Here is a tiny trained network, its code and every weight. The questions are about switching its units off for an input and a class, where a switched-off unit gives its printed mean instead of its output.

import numpy as np


def w(rows, s, z=0):
    codes = np.array(rows[::2]) - 128.0
    scale = np.full(codes.shape[1], s)
    scale[-1] = z or s
    return codes * scale


def f(y):
    return np.maximum(y, 0)


def log_softmax(a):
    a = a - a.max(-1, keepdims=True)
    return a - np.log(np.exp(a).sum(-1, keepdims=True))


def net(x, mask):
    res = np.array(x, float).reshape(1, 7) / 4 @ E
    y = f(res @ A[0][:, :-1].T + A[0][:, -1])
    res = res + np.where(mask, y, B[0][:, -1]) @ B[0][:, :-1]
    return log_softmax(res[-1] @ U[:, :-1].T + U[:, -1])


A, B = {}, {}
E = w([
[106,191,50,149,115],'x0',
[85,133,102,1,63],'x1',
[119,209,90,60,215],'x2',
[95,130,235,100,160],'x3',
[220,253,143,175,112],'x4',
[196,128,88,71,155],'x5',
[27,195,171,236,218],'x6',
],0.0077)
A[0] = w([
[151,116,60,168,119,166],'neuron 0',
[155,91,114,162,134,48],'neuron 1',
[160,181,129,208,163,232],'neuron 2',
[132,70,110,109,113,103],'neuron 3',
[123,52,122,117,64,114],'neuron 4',
[43,148,88,132,145,93],'neuron 5',
[132,158,190,163,149,200],'neuron 6',
[184,74,89,251,131,81],'neuron 7',
[135,175,111,148,153,112],'neuron 8',
[180,181,116,97,88,154],'neuron 9',
[162,181,162,185,178,128],'neuron 10',
[182,130,66,249,153,113],'neuron 11',
[70,109,98,140,124,121],'neuron 12',
[111,188,171,204,190,124],'neuron 13',
[162,220,94,68,105,91],'neuron 14',
[144,80,147,136,51,129],'neuron 15',
[149,81,69,108,143,133],'neuron 16',
[151,136,92,80,113,95],'neuron 17',
[188,148,145,148,89,82],'neuron 18',
[128,127,123,72,185,100],'neuron 19',
[88,192,113,105,100,60],'neuron 20',
[99,63,140,86,147,180],'neuron 21',
[142,153,123,138,70,105],'neuron 22',
[74,30,175,101,91,216],'neuron 23',
[174,161,100,146,154,43],'neuron 24',
[139,164,154,164,136,116],'neuron 25',
[97,86,119,90,224,226],'neuron 26',
[150,80,97,233,177,203],'neuron 27',
[137,118,96,93,147,72],'neuron 28',
[126,126,111,139,73,123],'neuron 29',
[161,186,149,121,126,253],'neuron 30',
],0.013,0.0046)
B[0] = w([
[114,155,120,90,81,182],'neuron 0',
[119,101,143,121,61,147],'neuron 1',
[196,143,145,128,98,229],'neuron 2',
[119,135,155,81,170,177],'neuron 3',
[116,81,149,86,169,204],'neuron 4',
[82,130,117,180,94,193],'neuron 5',
[161,140,158,168,189,205],'neuron 6',
[131,129,151,116,17,209],'neuron 7',
[156,110,126,156,137,169],'neuron 8',
[190,102,105,78,147,195],'neuron 9',
[186,166,141,172,147,204],'neuron 10',
[155,141,166,110,15,212],'neuron 11',
[71,135,122,155,127,172],'neuron 12',
[146,156,154,199,131,242],'neuron 13',
[202,94,2,145,102,207],'neuron 14',
[134,52,155,97,143,194],'neuron 15',
[90,116,131,50,133,183],'neuron 16',
[125,139,89,113,152,180],'neuron 17',
[116,141,138,106,134,163],'neuron 18',
[122,186,109,140,133,172],'neuron 19',
[109,94,114,135,114,167],'neuron 20',
[94,157,150,84,187,204],'neuron 21',
[134,72,88,106,139,159],'neuron 22',
[112,121,214,120,146,246],'neuron 23',
[137,118,143,131,98,156],'neuron 24',
[164,151,133,155,152,171],'neuron 25',
[106,230,122,143,138,220],'neuron 26',
[126,175,161,119,81,225],'neuron 27',
[120,194,85,106,137,157],'neuron 28',
[115,64,123,105,100,162],'neuron 29',
[199,133,131,85,196,195],'neuron 30',
],0.0098,0.012)
U = w([
[184,150,165,209,134,111],'0',
[3,148,120,191,114,182],'1',
[169,163,166,104,142,253],'2',
[139,123,142,136,50,83],'3',
[108,75,185,109,148,112],'4',
[166,118,22,114,121,103],'5',
[79,189,87,97,167,3],'6',
],0.012,0.0043)

Each question gives the input, the list of numbers given to net, and the class t.
The units are the neurons (one row each of A and B). Each row of codes is followed by its name. A weight is (code - 128) times the scale printed after its matrix; where a second scale follows, it is the last column's (A, B and U).
mask holds one flag per neuron, in row order. A switched-off neuron (its flag False) gives its mean, the last column of its row in B, instead of its output. The means were averaged over made-up inputs and are rounded, as every weight is.
A unit's drop is (log p(t) with every unit on - log p(t) with that unit switched off) / (log p(t) with every unit on - log p(t) with every unit switched off).
The circuit of an input: a set's keep is (log p(t) with only the set's units on - log p(t) with every unit switched off) / (log p(t) with every unit on - log p(t) with every unit switched off). Starting from the 12 units with the biggest drops (on a tie, the unit counted first), units are removed one at a time, each time the one whose removal leaves the highest keep (on an exact tie, the one counted first), for as long as the keep stays at least 0.8.
circuit, biggest first: the units of the circuit, biggest drop first
most important unit: the unit with the biggest drop
top k neurons: the k neurons with the biggest drops, biggest first
drop of u: that unit's drop, to one decimal
input [-4,8,-5,-4,5,-2,-6], class 5: circuit, biggest first	neuron 14; neuron 9
input [-3,-1,2,-7,-5,-2,-1], class 1: circuit, biggest first	neuron 30; neuron 9; neuron 2
input [4,-8,-2,0,-5,7,-5], class 3: most important unit	neuron 7
input [-5,-2,0,-7,-6,-8,1], class 1: circuit, biggest first	neuron 12; neuron 2
input [-8,-5,1,-6,4,3,-3], class 3: circuit, biggest first	neuron 7; neuron 11
input [-2,-4,3,-3,6,2,-4], class 5: circuit, biggest first	neuron 14; neuron 23
input [-2,-5,-3,-1,4,-1,-3], class 3: circuit, biggest first	neuron 7; neuron 11
input [2,-7,1,-3,-7,-4,2], class 1: circuit, biggest first	neuron 12; neuron 30
input [5,-6,8,2,5,3,-3], class 0: top 3 neurons	neuron 10; neuron 13; neuron 2
input [-3,-6,-2,-7,-8,-3,8], class 3: top 3 neurons	neuron 7; neuron 11; neuron 27
input [-1,8,4,-1,-1,2,6], class 6: top 2 neurons	neuron 13; neuron 7
input [2,-4,1,-7,-6,-5,-3], class 3: drop of neuron 22	0.0
input [8,5,2,-4,-1,-8,-2], class 5: drop of neuron 14	0.1
input [2,0,8,-7,8,3,1], class 5: circuit, biggest first	neuron 14
input [8,-5,4,3,6,0,-6], class 5: drop of neuron 14	0.3
